Here is a tiny trained network, its code and every weight. The questions are about switching its units off for an input and a class, where a switched-off unit gives its printed mean instead of its output.

import numpy as np


def w(rows, s, z=0):
    codes = np.array(rows[::2]) - 128.0
    scale = np.full(codes.shape[1], s)
    scale[-1] = z or s
    return codes * scale


def f(y):
    return np.maximum(y, 0)


def log_softmax(a):
    a = a - a.max(-1, keepdims=True)
    return a - np.log(np.exp(a).sum(-1, keepdims=True))


def net(x, mask):
    res = np.array(x, float).reshape(1, 4) / 4 @ E
    y = f(res @ A[0][:, :-1].T + A[0][:, -1])
    res = res + np.where(mask, y, B[0][:, -1]) @ B[0][:, :-1]
    return log_softmax(res[-1] @ U[:, :-1].T + U[:, -1])


A, B = {}, {}
E = w([
[144,121,229,196,20,120,127,110,88,84],'x0',
[79,131,37,128,21,56,121,102,156,200],'x1',
[77,99,133,155,124,77,106,249,149,63],'x2',
[127,209,98,148,71,218,143,177,189,107],'x3',
],0.012)
A[0] = w([
[185,157,177,116,101,166,153,33,131,211,125],'N1',
[112,77,147,152,198,193,174,135,98,117,74],'N2',
[82,90,125,119,184,61,98,52,9,120,157],'N3',
[93,96,152,122,112,92,44,201,173,92,32],'N4',
[207,127,205,152,207,191,141,145,119,71,94],'N5',
[100,174,89,22,215,118,165,153,169,144,67],'N6',
[100,132,74,135,89,110,97,94,107,172,2],'N7',
[83,179,125,159,84,210,132,125,101,98,57],'N8',
[86,100,122,177,143,77,102,245,132,78,153],'N9',
[172,166,249,202,21,94,156,104,38,95,74],'N10',
[196,190,120,74,126,172,188,39,93,155,95],'N11',
[83,135,103,143,46,60,118,96,169,194,105],'N12',
[153,254,109,157,85,221,204,153,200,131,128],'N13',
[147,39,179,141,154,66,105,103,18,210,43],'N14',
[168,129,94,56,187,130,103,168,159,197,154],'N15',
],0.01,0.0077)
B[0] = w([
[164,92,54,107,168,188,174,174,30,75,216],'N1',
[44,183,103,172,176,146,157,157,156,167,185],'N2',
[185,187,136,155,188,37,76,166,168,105,227],'N3',
[164,134,55,92,204,217,185,59,97,70,180],'N4',
[2,221,70,143,121,48,180,148,133,225,248],'N5',
[91,28,195,167,66,237,54,45,127,149,207],'N6',
[119,184,113,159,124,141,174,110,174,135,163],'N7',
[170,90,119,140,178,87,87,75,242,133,170],'N8',
[218,48,74,145,172,117,210,155,76,86,235],'N9',
[104,19,188,185,49,205,109,61,150,167,245],'N10',
[173,95,102,83,183,168,195,138,65,82,212],'N11',
[29,230,120,188,178,122,168,172,83,223,211],'N12',
[204,201,118,147,192,49,29,177,162,88,235],'N13',
[135,88,66,127,232,88,51,120,207,78,206],'N14',
[129,51,202,126,82,205,119,172,134,156,209],'N15',
],0.0085,0.016)
U = w([
[191,98,82,110,174,154,237,119,81,73,102],'0',
[167,152,107,137,180,75,3,123,206,92,100],'1',
[1,193,113,148,155,112,195,126,133,194,101],'2',
[93,50,174,154,104,200,70,86,156,144,116],'3',
[156,125,156,121,141,80,113,174,66,147,251],'4',
[99,146,137,50,86,106,122,79,151,95,114],'5',
],0.011,0.018)

Each question gives the input, the list of numbers given to net, and the class t.
The units are the neurons (one row each of A and B). Each row of codes is followed by its name. A weight is (code - 128) times the scale printed after its matrix; where a second scale follows, it is the last column's (A, B and U).
mask holds one flag per neuron, in row order. A switched-off neuron (its flag False) gives its mean, the last column of its row in B, instead of its output. The means were averaged over made-up inputs and are rounded, as every weight is.
A unit's drop is (log p(t) with every unit on - log p(t) with that unit switched off) / (log p(t) with every unit on - log p(t) with every unit switched off).
unit that matters most: the unit with the biggest drop
k most important neurons: the k neurons with the biggest drops, biggest first
drop when u is switched off: that unit's drop, to one decimal
input [3,-7,-7,8], class 1: unit that matters most => N13
input [-8,-2,-3,-6], class 3: 2 most important neurons => N6; N15
input [-2,-6,5,-3], class 2: 4 most important neurons => N5; N2; N1; N11
input [6,7,0,-4], class 2: 2 most important neurons => N12; N6
input [-7,5,3,6], class 3: 4 most important neurons => N6; N15; N3; N5
input [1,-1,-5,6], class 1: 2 most important neurons => N13; N9
input [1,6,7,6], class 0: 3 most important neurons => N9; N4; N5
input [-4,-6,-4,2], class 2: 2 most important neurons => N5; N9
input [-8,4,-4,-8], class 1: 3 most important neurons => N3; N14; N10
input [5,5,7,-2], class 0: 2 most important neurons => N9; N4
input [-7,-7,0,2], class 2: 2 most important neurons => N5; N10
input [-1,3,-3,-4], class 1: 4 most important neurons => N14; N5; N9; N3
input [-6,5,2,-3], class 3: 3 most important neurons => N5; N6; N15
input [-2,-6,-3,2], class 2: unit that matters most => N5
input [4,-2,-2,7], class 1: drop when N13 is switched off => 1.4
input [8,4,-2,-7], class 3: drop when N10 is switched off => 8.1
input [-6,5,8,1], class 0: drop when N9 is switched off => 0.7
